Below are the code and all the weights of a small trained network. Each question names an input and a class and asks about switching units off, where a switched-off unit gives its printed mean instead of its output.

import numpy as np


def w(rows, s, z=0):
    codes = np.array(rows[::2]) - 128.0
    scale = np.full(codes.shape[1], s)
    scale[-1] = z or s
    return codes * scale


def f(y):
    return y / 2 * (1 + np.tanh(0.7978845608 * (y + 0.044715 * y**3)))


def log_softmax(a):
    a = a - a.max(-1, keepdims=True)
    return a - np.log(np.exp(a).sum(-1, keepdims=True))


def net(x, mask):
    res = np.array(x, float).reshape(1, 5) / 4 @ E
    y = f(res @ A[0][:, :-1].T + A[0][:, -1])
    res = res + np.where(mask, y, B[0][:, -1]) @ B[0][:, :-1]
    return log_softmax(res[-1] @ U[:, :-1].T + U[:, -1])


A, B = {}, {}
E = w([
[65,79,110,180,82,174,134],'x0',
[247,136,207,97,41,143,161],'x1',
[46,228,147,98,184,134,228],'x2',
[57,192,207,162,167,142,54],'x3',
[113,72,178,143,70,33,162],'x4',
],0.012)
A[0] = w([
[11,124,100,134,170,81,150,191],'N1',
[48,157,100,146,143,182,128,246],'N2',
[92,80,109,171,98,149,8,110],'N3',
[201,104,50,126,159,102,96,104],'N4',
[140,175,169,111,174,83,70,246],'N5',
[131,170,214,124,118,115,161,252],'N6',
],0.017,0.0042)
B[0] = w([
[76,131,65,183,102,53,127,252],'N1',
[87,162,89,117,175,193,162,223],'N2',
[112,2,175,170,157,163,109,225],'N3',
[139,118,73,69,98,119,81,186],'N4',
[157,194,183,130,164,92,71,195],'N5',
[157,161,217,124,103,133,189,203],'N6',
],0.019,0.024)
U = w([
[199,152,175,119,124,77,105,9],'0',
[91,158,74,118,170,241,129,136],'1',
[40,209,194,139,153,150,99,90],'2',
[128,43,161,164,142,157,80,131],'3',
[70,117,78,178,108,57,139,187],'4',
[167,104,88,44,82,126,71,107],'5',
[157,125,177,108,27,125,250,255],'6',
],0.012,0.0028)

Each question gives the input, the list of numbers given to net, and the class t.
The units are the neurons (one row each of A and B). Each row of codes is followed by its name. A weight is (code - 128) times the scale printed after its matrix; where a second scale follows, it is the last column's (A, B and U).
mask holds one flag per neuron, in row order. A switched-off neuron (its flag False) gives its mean, the last column of its row in B, instead of its output. The means were averaged over made-up inputs and are rounded, as every weight is.
A unit's drop is (log p(t) with every unit on - log p(t) with that unit switched off) / (log p(t) with every unit on - log p(t) with every unit switched off).
The circuit of an input: a set's keep is (log p(t) with only the set's units on - log p(t) with every unit switched off) / (log p(t) with every unit on - log p(t) with every unit switched off). Starting from all 6 units, units are removed one at a time, each time the one whose removal leaves the highest keep (on an exact tie, the one counted first), for as long as the keep stays at least 0.8.
units of the circuit, in order: the units of the circuit, biggest drop first
most important unit: the unit with the biggest drop
k most important neurons: the k neurons with the biggest drops, biggest first
drop when u is switched off: that unit's drop, to one decimal
input [-3,4,-2,8,5], class 0: most important unit -> N5
input [3,3,4,-4,-1], class 6: units of the circuit, in order -> (N1; N2)
input [7,2,2,3,4], class 6: units of the circuit, in order -> (N5; N6)
input [-8,-5,-4,0,5], class 5: units of the circuit, in order -> (N4; N1)
input [-3,1,1,0,-1], class 0: units of the circuit, in order -> (N2; N1)
input [-5,-3,-5,-1,7], class 5: units of the circuit, in order -> (N4; N1)
input [-5,7,2,4,5], class 6: 2 most important neurons -> (N6; N4)
input [-7,8,6,7,-4], class 0: 3 most important neurons -> (N5; N2; N6)
input [-2,0,4,2,5], class 6: 2 most important neurons -> (N6; N2)
input [5,5,8,-2,-4], class 6: 2 most important neurons -> (N6; N5)
input [-1,5,-4,-4,7], class 6: 3 most important neurons -> (N5; N3; N1)
input [6,3,1,5,-2], class 1: units of the circuit, in order -> (N5; N2)
input [-6,2,4,0,-4], class 0: 3 most important neurons -> (N2; N5; N1)
input [-6,7,7,3,1], class 6: units of the circuit, in order -> (N6)
input [5,0,0,-7,-2], class 5: 2 most important neurons -> (N1; N2)
input [-2,-6,-4,-1,4], class 3: 2 most important neurons -> (N3; N2)
input [-4,6,-8,8,5], class 0: 3 most important neurons -> (N5; N6; N2)
input [6,-4,-3,-4,8], class 3: 2 most important neurons -> (N3; N2)
input [-6,2,4,-7,-8], class 5: drop when N2 is switched off -> 0.2
input [5,-4,-5,-6,4], class 3: most important neuron -> (N3)
input [7,-3,-4,-3,3], class 3: drop when N3 is switched off -> 0.2
input [-3,0,5,-3,-1], class 6: drop when N5 is switched off -> 0.3
input [-6,7,5,6,-2], class 0: 2 most important neurons -> (N5; N2)
